Below are the code and all the weights of a small trained network. Each question names an input and a target symbol and asks about switching units off, where a switched-off unit gives its printed mean instead of its output.

import numpy as np


def w(rows, s, z=0):
    codes = np.array(rows[::2]) - 128.0
    scale = np.full(codes.shape[1], s)
    scale[-1] = z or s
    return codes * scale


def norm(h):
    return h / np.sqrt((h * h).mean(-1, keepdims=True) + 1e-5)


def softmax(a):
    e = np.exp(a - a.max(-1, keepdims=True))
    return e / e.sum(-1, keepdims=True)


def log_softmax(a):
    a = a - a.max(-1, keepdims=True)
    return a - np.log(np.exp(a).sum(-1, keepdims=True))


def net(x, mask):
    ids = ['ΔΨβγπτ'.index(c) for c in x.split()]
    T = len(ids)
    res = E[ids] + P[:T]
    u = 0
    for l in range(3):
        r = norm(res)
        for j in range(3):
            rows = slice(3 * j, 3 * j + 3)
            q, k, v = (r @ M[l][rows].T for M in (Q, K, V))
            z = softmax(np.where(np.tri(T) > 0, q @ k.T / 3**0.5, -1e9)) @ v
            o = O[l][rows]
            res = res + np.where(mask[u + j], z, o[:, -1]) @ o[:, :-1]
        u += 3
    return log_softmax(norm(res)[-1] @ U[:, :-1].T + U[:, -1])


Q, K, V, O = {}, {}, {}, {}
E = w([
[100,142,168,40,142,83,113,143,85,77],'Δ',
[93,210,143,70,87,200,133,165,96,102],'Ψ',
[98,110,92,87,189,158,135,144,48,127],'β',
[188,49,99,143,205,205,206,65,143,103],'γ',
[3,55,223,157,2,234,67,168,169,116],'π',
[129,167,20,161,119,162,139,254,193,146],'τ',
],0.0098)
P = w([
[139,154,173,161,146,152,168,132,140,129],'0',
[126,219,56,138,196,172,2,89,80,65],'1',
[223,62,177,22,95,147,95,160,82,141],'2',
[93,108,46,139,70,85,103,131,60,135],'3',
[154,177,79,168,183,79,39,81,171,133],'4',
[195,71,114,108,83,85,102,142,97,188],'5',
],0.011)
Q[0] = w([
[128,133,154,112,99,79,150,108,107,127],'0.h0',
[128,170,129,101,124,142,56,180,138,163],'0.h0',
[73,148,121,192,174,127,122,172,207,139],'0.h0',
[126,129,146,107,161,161,64,127,156,66],'0.h1',
[159,105,174,108,92,112,169,148,143,143],'0.h1',
[138,176,147,112,98,123,121,169,147,155],'0.h1',
[167,79,174,127,115,132,168,133,134,97],'0.h2',
[128,139,131,182,155,135,64,119,140,104],'0.h2',
[200,2,130,60,76,171,147,212,63,210],'0.h2',
],0.0096)
K[0] = w([
[62,143,156,96,130,122,112,162,54,98],'0.h0',
[213,205,88,96,82,155,34,156,99,84],'0.h0',
[172,145,187,140,101,142,102,110,193,73],'0.h0',
[85,114,92,142,92,109,17,129,115,133],'0.h1',
[130,92,142,108,208,112,116,106,48,179],'0.h1',
[100,130,168,176,142,77,116,89,114,169],'0.h1',
[130,117,97,188,143,127,125,158,170,152],'0.h2',
[107,161,213,78,129,141,122,169,85,95],'0.h2',
[115,67,37,189,46,20,73,95,220,255],'0.h2',
],0.0068)
V[0] = w([
[113,95,110,147,50,123,159,120,222,124],'0.h0',
[143,140,207,97,157,65,158,171,189,118],'0.h0',
[207,132,138,76,89,224,72,93,144,179],'0.h0',
[211,105,160,122,80,43,120,149,130,87],'0.h1',
[166,96,228,110,161,128,147,146,204,70],'0.h1',
[122,125,133,89,54,145,71,108,157,32],'0.h1',
[69,170,200,115,200,94,141,117,44,200],'0.h2',
[184,113,95,162,192,143,194,82,87,74],'0.h2',
[96,203,93,117,155,73,201,255,186,199],'0.h2',
],0.0062)
O[0] = w([
[43,164,104,77,129,213,158,120,116,115,3],'0.h0',
[142,127,192,160,126,213,149,178,125,3,11],'0.h0',
[178,112,53,118,192,176,96,135,114,183,209],'0.h0',
[114,184,51,180,89,200,109,104,60,67,17],'0.h1',
[215,154,124,165,81,128,154,44,155,97,126],'0.h1',
[118,200,63,138,185,136,139,117,139,65,244],'0.h1',
[52,117,108,67,104,160,236,209,73,204,142],'0.h2',
[65,113,127,117,191,116,86,77,169,208,63],'0.h2',
[101,77,40,8,119,150,139,73,233,44,39],'0.h2',
],0.0063,0.0043)
Q[1] = w([
[133,87,144,166,171,188,176,128,164,81],'1.h0',
[136,180,194,195,170,88,139,138,146,116],'1.h0',
[117,68,113,93,39,76,175,129,86,100],'1.h0',
[69,112,76,126,194,117,61,88,237,203],'1.h1',
[70,100,57,58,95,126,197,127,75,145],'1.h1',
[106,116,150,119,189,171,150,145,103,130],'1.h1',
[151,138,62,100,184,98,163,142,177,123],'1.h2',
[92,183,115,104,196,115,64,163,255,147],'1.h2',
[123,71,68,87,84,126,119,95,109,91],'1.h2',
],0.0078)
K[1] = w([
[173,100,139,149,118,179,132,141,193,100],'1.h0',
[111,161,205,138,167,162,168,107,126,182],'1.h0',
[178,178,108,47,126,97,87,244,120,130],'1.h0',
[63,108,170,109,115,146,218,205,156,127],'1.h1',
[149,2,92,32,141,82,117,157,151,213],'1.h1',
[85,129,113,155,181,172,122,137,163,128],'1.h1',
[159,144,168,64,130,158,201,152,122,125],'1.h2',
[122,162,118,139,184,139,188,133,163,116],'1.h2',
[154,139,154,139,111,125,101,181,63,143],'1.h2',
],0.0085)
V[1] = w([
[107,93,66,163,159,109,3,173,137,130],'1.h0',
[101,174,96,81,138,158,112,160,74,205],'1.h0',
[139,78,98,95,175,129,156,84,127,121],'1.h0',
[171,137,140,121,95,105,119,112,84,172],'1.h1',
[114,148,80,95,118,160,155,142,104,142],'1.h1',
[98,139,46,164,104,105,54,146,105,151],'1.h1',
[154,109,139,123,153,143,146,152,131,193],'1.h2',
[164,111,188,135,154,167,214,143,204,94],'1.h2',
[116,147,113,74,34,197,156,118,106,114],'1.h2',
],0.0073)
O[1] = w([
[208,71,79,153,96,206,91,147,138,117,224],'1.h0',
[162,150,171,142,128,253,181,55,112,125,253],'1.h0',
[88,134,170,141,83,126,163,154,122,90,82],'1.h0',
[84,110,94,90,154,179,206,152,146,103,163],'1.h1',
[71,86,128,89,111,116,121,94,175,141,118],'1.h1',
[93,77,200,120,126,163,167,242,107,195,100],'1.h1',
[139,178,82,139,80,179,111,113,162,45,180],'1.h2',
[142,32,180,154,91,166,120,201,89,91,118],'1.h2',
[169,64,159,121,158,169,137,108,170,166,136],'1.h2',
],0.0065,0.0036)
Q[2] = w([
[75,93,166,111,38,116,95,153,141,157],'2.h0',
[198,139,157,115,99,47,155,135,73,123],'2.h0',
[156,142,121,62,209,85,67,129,129,156],'2.h0',
[146,192,135,189,175,70,139,127,112,106],'2.h1',
[156,196,174,188,118,124,88,134,193,120],'2.h1',
[223,135,178,33,154,169,136,86,106,111],'2.h1',
[156,143,217,75,70,137,116,1,60,156],'2.h2',
[46,105,66,150,149,135,59,123,131,153],'2.h2',
[35,238,115,135,161,90,206,150,194,142],'2.h2',
],0.0081)
K[2] = w([
[155,90,92,103,204,115,188,134,37,121],'2.h0',
[73,111,64,196,80,120,63,196,119,179],'2.h0',
[31,181,166,125,79,90,162,174,144,129],'2.h0',
[54,128,186,138,99,139,119,113,89,97],'2.h1',
[107,171,199,181,130,138,136,147,151,45],'2.h1',
[100,98,90,255,101,145,192,66,173,162],'2.h1',
[96,138,104,193,125,130,95,154,66,175],'2.h2',
[182,118,120,15,113,34,170,111,111,171],'2.h2',
[88,139,198,66,183,127,149,49,96,140],'2.h2',
],0.0079)
V[2] = w([
[49,113,114,134,115,181,75,103,179,127],'2.h0',
[130,92,112,167,114,121,103,101,116,162],'2.h0',
[147,92,104,121,100,162,127,165,126,196],'2.h0',
[111,24,166,155,126,155,193,118,146,119],'2.h1',
[130,110,130,146,143,171,174,153,143,161],'2.h1',
[96,55,130,121,125,110,126,139,50,156],'2.h1',
[155,171,176,58,184,120,138,118,135,115],'2.h2',
[164,162,130,130,195,121,109,143,79,159],'2.h2',
[76,101,191,116,3,111,113,124,120,132],'2.h2',
],0.0078)
O[2] = w([
[166,70,142,218,51,226,99,161,72,127,124],'2.h0',
[150,52,227,140,195,183,144,46,114,207,135],'2.h0',
[162,176,152,113,197,185,145,108,143,76,124],'2.h0',
[160,71,81,120,96,107,112,96,209,241,250],'2.h1',
[117,126,172,67,89,155,123,84,197,150,185],'2.h1',
[94,17,168,112,95,90,243,242,162,171,188],'2.h1',
[50,192,97,120,180,137,177,50,80,173,84],'2.h2',
[122,90,157,142,149,61,119,45,208,92,194],'2.h2',
[249,161,184,202,158,254,96,156,50,155,187],'2.h2',
],0.0057,0.0023)
U = w([
[92,164,128,149,115,70,142,191,83,32,251],'Δ',
[126,225,93,85,167,229,144,103,128,99,91],'Ψ',
[88,78,116,64,112,124,162,177,152,195,90],'β',
[173,152,105,178,125,48,82,75,165,200,56],'γ',
[204,123,155,201,112,175,112,169,40,126,157],'π',
[152,66,64,79,87,150,91,153,182,2,112],'τ',
],0.0063,0.0025)

Each question gives the input, a string of symbols that net reads in full, and the target symbol t.
The units are the heads (3 rows each of Q, K, V and O). Each row of codes is followed by its name. A weight is (code - 128) times the scale printed after its matrix; where a second scale follows, it is the last column's (O and U).
mask holds one flag per head, layer by layer. A switched-off head (its flag False) gives its mean, the last column of its rows in O, instead of its output. The means were averaged over made-up inputs and are rounded, as every weight is.
A unit's drop is (log p(t) with every unit on - log p(t) with that unit switched off) / (log p(t) with every unit on - log p(t) with every unit switched off).
The circuit of an input: a set's keep is (log p(t) with only the set's units on - log p(t) with every unit switched off) / (log p(t) with every unit on - log p(t) with every unit switched off). Starting from all 9 units, units are removed one at a time, each time the one whose removal leaves the highest keep (on an exact tie, the one counted first), for as long as the keep stays at least 0.8.
circuit, biggest first: the units of the circuit, biggest drop first
most important unit: the unit with the biggest drop
which heads matter: for each layer, one digit per head in row order, 1 if its drop is at least 0.15 and else 0, layers parted by /
input γ β π Δ Δ, target Δ: circuit, biggest first : [1.h2, 2.h1, 1.h0]
input γ Ψ π τ β γ, target τ: which heads matter : 001 / 000 / 000
input Δ β π γ Ψ, target β: most important unit : 0.h2
input β π γ τ π π, target τ: which heads matter : 001 / 000 / 000
input γ β π Ψ π, target Δ: circuit, biggest first : [1.h0, 2.h1]
input π π Δ π, target Δ: circuit, biggest first : [2.h1, 2.h0]
input γ τ γ β β, target Δ: which heads matter : 010 / 101 / 010
input β τ Ψ, target τ: which heads matter : 001 / 000 / 001
input γ π β Δ, target Δ: circuit, biggest first : [2.h1, 0.h0]
input τ τ π γ β, target π: which heads matter : 001 / 000 / 000
input Δ Δ Ψ β, target β: which heads matter : 101 / 010 / 010
input γ β β, target γ: circuit, biggest first : [0.h2, 2.h2, 0.h0]
input β β Ψ β, target Ψ: circuit, biggest first : [1.h2, 1.h0, 0.h2]
input τ Δ π Ψ π Δ, target π: circuit, biggest first : [0.h2, 2.h0]
input Ψ γ β, target γ: circuit, biggest first : [0.h2, 2.h2]
input γ Δ Ψ, target γ: circuit, biggest first : [0.h2, 2.h2]
input β Ψ π γ, target γ: which heads matter : 101 / 000 / 000
input γ γ Δ γ, target Δ: circuit, biggest first : [2.h1, 1.h2, 0.h2]
input τ Ψ τ π Ψ, target π: most important unit : 0.h2
input β τ π Ψ, target Ψ: circuit, biggest first : [1.h2, 1.h0]
input Δ Δ γ τ π Δ, target τ: circuit, biggest first : [0.h2]
input Ψ π γ π, target γ: circuit, biggest first : [1.h2, 2.h0]
input β Δ γ β Δ, target Ψ: which heads matter : 011 / 101 / 000
input β β Δ π π, target Ψ: which heads matter : 001 / 001 / 000
input β β Δ, target β: circuit, biggest first : [0.h2, 2.h2]
input τ π γ Ψ Δ, target π: which heads matter : 001 / 100 / 000
input γ π π Δ β, target Δ: most important unit : 1.h0
input π π γ Ψ τ β, target τ: which heads matter : 001 / 000 / 000
